Here is a tiny trained network, its code and every weight. The questions are about switching its units off for an input and a class, where a switched-off unit gives its printed mean instead of its output.

import numpy as np


def w(rows, s, z=0):
    codes = np.array(rows[::2]) - 128.0
    scale = np.full(codes.shape[1], s)
    scale[-1] = z or s
    return codes * scale


def f(y):
    return y / 2 * (1 + np.tanh(0.7978845608 * (y + 0.044715 * y**3)))


def log_softmax(a):
    a = a - a.max(-1, keepdims=True)
    return a - np.log(np.exp(a).sum(-1, keepdims=True))


def net(x, mask):
    res = np.array(x, float).reshape(1, 7) / 4 @ E
    y = f(res @ A[0][:, :-1].T + A[0][:, -1])
    res = res + np.where(mask, y, B[0][:, -1]) @ B[0][:, :-1]
    return log_softmax(res[-1] @ U[:, :-1].T + U[:, -1])


A, B = {}, {}
E = w([
[127,128,95,172,188,163,103,16,69,81,95],'x0',
[72,143,175,124,112,94,122,196,44,64,120],'x1',
[152,187,203,180,128,97,30,166,93,149,158],'x2',
[110,2,112,166,94,107,79,38,119,197,176],'x3',
[107,208,95,125,183,187,157,99,88,109,100],'x4',
[98,242,107,132,106,61,85,28,149,48,131],'x5',
[173,102,145,82,40,85,161,89,145,168,80],'x6',
],0.0071)
A[0] = w([
[142,182,121,140,134,2,90,126,94,132,132,75],'neuron 1',
[97,189,165,174,89,57,29,97,179,117,79,76],'neuron 2',
[144,178,168,130,174,136,97,139,41,144,111,41],'neuron 3',
[119,145,152,128,126,58,96,74,185,121,155,51],'neuron 4',
[93,65,137,144,168,170,173,84,131,65,101,252],'neuron 5',
[82,98,102,104,167,68,120,114,124,169,106,163],'neuron 6',
[98,85,53,85,87,88,164,94,177,190,227,96],'neuron 7',
],0.0082,0.0029)
B[0] = w([
[254,121,136,183,42,185,183,65,121,74,140,212],'neuron 1',
[110,97,146,153,119,137,146,33,162,180,186,253],'neuron 2',
[141,126,174,120,57,47,104,170,145,161,203,188],'neuron 3',
[188,90,102,125,103,46,150,150,185,72,177,194],'neuron 4',
[133,170,84,55,136,136,150,81,124,99,69,234],'neuron 5',
[97,127,93,154,88,119,194,116,132,97,151,162],'neuron 6',
[162,105,91,219,67,76,141,122,151,156,150,232],'neuron 7',
],0.0092,0.0059)
U = w([
[157,86,157,173,86,73,179,32,202,138,155,17],'0',
[70,171,36,48,157,149,162,99,70,81,18,255],'1',
[127,115,136,117,78,67,66,255,144,207,120,102],'2',
],0.0065,0.0033)

Each question gives the input, the list of numbers given to net, and the class t.
The units are the neurons (one row each of A and B). Each row of codes is followed by its name. A weight is (code - 128) times the scale printed after its matrix; where a second scale follows, it is the last column's (A, B and U).
mask holds one flag per neuron, in row order. A switched-off neuron (its flag False) gives its mean, the last column of its row in B, instead of its output. The means were averaged over made-up inputs and are rounded, as every weight is.
A unit's drop is (log p(t) with every unit on - log p(t) with that unit switched off) / (log p(t) with every unit on - log p(t) with every unit switched off).
The circuit of an input: a set's keep is (log p(t) with only the set's units on - log p(t) with every unit switched off) / (log p(t) with every unit on - log p(t) with every unit switched off). Starting from all 7 units, units are removed one at a time, each time the one whose removal leaves the highest keep (on an exact tie, the one counted first), for as long as the keep stays at least 0.8.
units of the circuit, in order: the units of the circuit, biggest drop first
top k neurons: the k neurons with the biggest drops, biggest first
drop when u is switched off: that unit's drop, to one decimal
input [4,1,-8,7,-6,-4,-7], class 1: units of the circuit, in order => (neuron 5)
input [0,-6,2,-7,4,-2,-6], class 2: units of the circuit, in order => (neuron 3; neuron 1)
input [-2,-8,-1,-5,1,-2,0], class 1: units of the circuit, in order => (neuron 3; neuron 2)
input [-5,-5,8,8,4,-6,4], class 2: top 2 neurons => (neuron 2; neuron 1)
input [-6,4,8,-6,-7,1,5], class 0: top 2 neurons => (neuron 1; neuron 2)
input [-3,4,6,-7,7,6,2], class 0: top 2 neurons => (neuron 1; neuron 2)
input [2,0,2,8,6,-1,4], class 1: drop when neuron 3 is switched off => 0.2
input [6,-7,5,-4,-4,-8,2], class 2: drop when neuron 1 is switched off => 0.2
input [7,5,4,-8,7,-6,4], class 2: drop when neuron 3 is switched off => 1.3
input [-2,-2,-1,3,8,5,-2], class 1: drop when neuron 5 is switched off => 0.0
input [-1,3,-7,7,7,-2,2], class 1: top 2 neurons => (neuron 5; neuron 2)
